Below is a small trained network, with its code and all its weights. Each question gives an input and a target symbol and asks what happens when units are switched off, that is, made to give their printed mean instead of their output.

import numpy as np


def w(rows, s, z=0):
    codes = np.array(rows[::2]) - 128.0
    scale = np.full(codes.shape[1], s)
    scale[-1] = z or s
    return codes * scale


def norm(h):
    return h / np.sqrt((h * h).mean(-1, keepdims=True) + 1e-5)


def f(y):
    return y / 2 * (1 + np.tanh(0.7978845608 * (y + 0.044715 * y**3)))


def softmax(a):
    e = np.exp(a - a.max(-1, keepdims=True))
    return e / e.sum(-1, keepdims=True)


def log_softmax(a):
    a = a - a.max(-1, keepdims=True)
    return a - np.log(np.exp(a).sum(-1, keepdims=True))


def net(x, mask):
    ids = ['λπσφψω'.index(c) for c in x.split()]
    T = len(ids)
    res = E[ids] + P[:T]
    q, k, v = (norm(res) @ M[0].T for M in (Q, K, V))
    z = softmax(np.where(np.tri(T) > 0, q @ k.T / 3**0.5, -1e9)) @ v
    res = res + np.where(mask[0], z, O[0][:, -1]) @ O[0][:, :-1]
    y = f(norm(res) @ A[0][:, :-1].T + A[0][:, -1])
    res = res + np.where(mask[1:9], y, B[0][:, -1]) @ B[0][:, :-1]
    return log_softmax(norm(res)[-1] @ U[:, :-1].T + U[:, -1])


Q, K, V, O, A, B = {}, {}, {}, {}, {}, {}
E = w([
[134,244,16,135,199],'λ',
[193,111,72,217,61],'π',
[38,98,201,2,176],'σ',
[111,133,110,69,15],'φ',
[153,214,65,56,209],'ψ',
[159,42,88,86,118],'ω',
],0.0032)
P = w([
[138,153,251,240,78],'0',
[11,127,46,148,98],'1',
[18,138,45,128,112],'2',
[45,91,78,138,89],'3',
[67,104,80,127,102],'4',
[78,100,69,110,99],'5',
[101,99,74,102,100],'6',
[120,99,76,90,102],'7',
[145,96,75,80,104],'8',
[169,97,88,71,104],'9',
[181,103,81,57,113],'10',
[200,114,76,44,125],'11',
],0.0028)
Q[0] = w([
[136,98,226,186,150],'H1',
[151,91,112,114,4],'H1',
[163,187,121,143,173],'H1',
],0.014)
K[0] = w([
[15,137,97,157,107],'H1',
[186,117,95,4,123],'H1',
[93,161,200,159,131],'H1',
],0.013)
V[0] = w([
[145,40,136,176,225],'H1',
[215,131,17,214,131],'H1',
[186,140,102,109,254],'H1',
],0.0048)
O[0] = w([
[54,39,10,157,120,22],'H1',
[48,103,188,162,2,128],'H1',
[35,153,117,176,158,3],'H1',
],0.0068,0.0042)
A[0] = w([
[125,2,117,109,129,45],'N1',
[172,151,158,136,145,2],'N2',
[141,219,118,131,231,90],'N3',
[176,90,141,124,246,11],'N4',
[168,134,39,107,191,142],'N5',
[155,104,115,192,186,96],'N6',
[116,191,195,130,102,116],'N7',
[117,101,50,84,91,143],'N8',
],0.0078,0.0037)
B[0] = w([
[123,142,72,94,74,135],'N1',
[182,132,136,144,102,124],'N2',
[144,53,141,123,61,177],'N3',
[88,139,2,113,151,126],'N4',
[84,173,218,160,128,189],'N5',
[96,89,76,146,143,77],'N6',
[85,145,78,128,151,252],'N7',
[154,46,103,157,160,241],'N8',
],0.0085,0.0023)
U = w([
[58,194,96,132,126,212],'λ',
[85,92,207,161,15,2],'π',
[145,120,88,116,247,92],'σ',
[207,174,173,95,109,157],'φ',
[115,77,206,188,194,157],'ψ',
[154,32,64,117,107,132],'ω',
],0.012,0.004)

Each question gives the input, a string of symbols that net reads in full, and the target symbol t.
The units are the heads (3 rows each of Q, K, V and O) and the neurons (one row each of A and B). Each row of codes is followed by its name. A weight is (code - 128) times the scale printed after its matrix; where a second scale follows, it is the last column's (O, A, B and U).
mask holds one flag per unit, heads first, then neurons. A switched-off unit (its flag False) gives its mean, the last column of its rows in O or B, instead of its output. The means were averaged over made-up inputs and are rounded, as every weight is.
A unit's drop is (log p(t) with every unit on - log p(t) with that unit switched off) / (log p(t) with every unit on - log p(t) with every unit switched off).
The circuit of an input: a set's keep is (log p(t) with only the set's units on - log p(t) with every unit switched off) / (log p(t) with every unit on - log p(t) with every unit switched off). Starting from all 9 units, units are removed one at a time, each time the one whose removal leaves the highest keep (on an exact tie, the one counted first), for as long as the keep stays at least 0.8.
circuit, biggest first: the units of the circuit, biggest drop first
unit that matters most: the unit with the biggest drop
top k neurons: the k neurons with the biggest drops, biggest first
drop when u is switched off: that unit's drop, to one decimal
input λ λ σ π σ π φ λ ψ π, target λ: circuit, biggest first	[H1; N3]
input ω ω ψ φ, target ω: circuit, biggest first	[N5]
input λ φ ω π, target ω: circuit, biggest first	[H1; N5]
input π λ π φ φ σ λ φ λ ω φ, target ω: circuit, biggest first	[H1; N8]
input λ ω ψ φ ψ λ λ ψ σ, target λ: circuit, biggest first	[H1; N7]
input σ π π φ ψ ω φ φ ψ φ π, target λ: circuit, biggest first	[H1; N7; N3]
input ψ λ ω σ π φ λ φ λ, target π: circuit, biggest first	[N3; H1]
input σ φ ψ λ λ π φ π σ π, target ψ: circuit, biggest first	[N5; H1]
input ω φ λ, target ψ: circuit, biggest first	[H1; N5; N8]
input σ λ ψ, target σ: top 3 neurons	[N4; N5; N3]
input ω φ λ π φ σ φ ψ, target ψ: drop when H1 is switched off	0.8
input ω φ φ π φ ψ λ φ σ σ λ, target ψ: drop when N5 is switched off	0.7
input φ φ φ ψ λ φ ω ω π ψ σ φ, target λ: drop when N4 is switched off	0.0
input σ σ σ, target σ: unit that matters most	N4
